Here is a tiny trained network, its code and every weight. The questions are about switching its units off for an input and a class, where a switched-off unit gives its printed mean instead of its output.

import numpy as np


def w(rows, s, z=0):
    codes = np.array(rows[::2]) - 128.0
    scale = np.full(codes.shape[1], s)
    scale[-1] = z or s
    return codes * scale


def norm(h):
    return h / np.sqrt((h * h).mean(-1, keepdims=True) + 1e-5)


def f(y):
    return np.maximum(y, 0)


def log_softmax(a):
    a = a - a.max(-1, keepdims=True)
    return a - np.log(np.exp(a).sum(-1, keepdims=True))


def net(x, mask):
    res = np.array(x, float).reshape(1, 2) / 4 @ E
    u = 0
    for l in range(3):
        y = f(norm(res) @ A[l][:, :-1].T + A[l][:, -1])
        res = res + np.where(mask[u : u + 4], y, B[l][:, -1]) @ B[l][:, :-1]
        u += 4
    return log_softmax(norm(res)[-1] @ U[:, :-1].T + U[:, -1])


A, B = {}, {}
E = w([
[137,81,31],'x0',
[255,145,36],'x1',
],0.0059)
A[0] = w([
[30,104,199,2],'0.n1',
[5,130,136,40],'0.n2',
[138,88,43,113],'0.n3',
[74,135,185,125],'0.n4',
],0.012,0.0042)
B[0] = w([
[15,14,218,253],'0.n1',
[172,100,254,240],'0.n2',
[219,172,17,215],'0.n3',
[191,212,170,236],'0.n4',
],0.0075,0.0062)
A[1] = w([
[119,127,34,112],'1.n1',
[122,114,7,119],'1.n2',
[166,198,148,3],'1.n3',
[87,165,87,87],'1.n4',
],0.016,0.0033)
B[1] = w([
[142,39,28,222],'1.n1',
[231,8,109,255],'1.n2',
[128,155,118,181],'1.n3',
[137,101,91,137],'1.n4',
],0.015,0.0065)
A[2] = w([
[119,117,101,2],'2.n1',
[12,140,95,70],'2.n2',
[71,185,177,8],'2.n3',
[187,65,50,86],'2.n4',
],0.011,0.0034)
B[2] = w([
[192,109,45,128],'2.n1',
[78,98,158,128],'2.n2',
[156,131,9,171],'2.n3',
[78,91,79,253],'2.n4',
],0.012,0.0062)
U = w([
[66,142,117,2],'0',
[164,248,128,98],'1',
[147,39,75,197],'2',
[67,90,251,227],'3',
],0.022,0.0065)

Each question gives the input, the list of numbers given to net, and the class t.
The units are the neurons (one row each of A and B). Each row of codes is followed by its name. A weight is (code - 128) times the scale printed after its matrix; where a second scale follows, it is the last column's (A, B and U).
mask holds one flag per neuron, layer by layer. A switched-off neuron (its flag False) gives its mean, the last column of its row in B, instead of its output. The means were averaged over made-up inputs and are rounded, as every weight is.
A unit's drop is (log p(t) with every unit on - log p(t) with that unit switched off) / (log p(t) with every unit on - log p(t) with every unit switched off).
The circuit of an input: a set's keep is (log p(t) with only the set's units on - log p(t) with every unit switched off) / (log p(t) with every unit on - log p(t) with every unit switched off). Starting from all 12 units, units are removed one at a time, each time the one whose removal leaves the highest keep (on an exact tie, the one counted first), for as long as the keep stays at least 0.8.
units of the circuit, in order: the units of the circuit, biggest drop first
most important unit: the unit with the biggest drop
top k neurons: the k neurons with the biggest drops, biggest first
top k neurons in layer l: the k neurons of layer l with the biggest drops, biggest first
drop when u is switched off: that unit's drop, to one decimal
input [-4,5], class 1: top 2 neurons in layer 0 : 0.n3; 0.n1
input [-7,5], class 1: top 3 neurons : 1.n2; 1.n1; 0.n1
input [-6,6], class 1: top 4 neurons : 1.n2; 0.n3; 1.n1; 0.n1
input [-6,1], class 1: most important unit : 1.n2
input [-4,4], class 1: units of the circuit, in order : 1.n2; 1.n1
input [-1,0], class 1: top 2 neurons : 1.n1; 0.n4
input [-2,2], class 1: top 2 neurons in layer 1 : 1.n2; 1.n1
input [-6,4], class 1: top 2 neurons : 0.n1; 1.n2
input [-3,1], class 1: top 3 neurons : 0.n1; 1.n2; 1.n1
input [-4,-2], class 3: drop when 0.n1 is switched off : 0.0
input [-8,6], class 1: drop when 1.n2 is switched off : 0.6
input [-7,1], class 1: drop when 1.n2 is switched off : 0.2
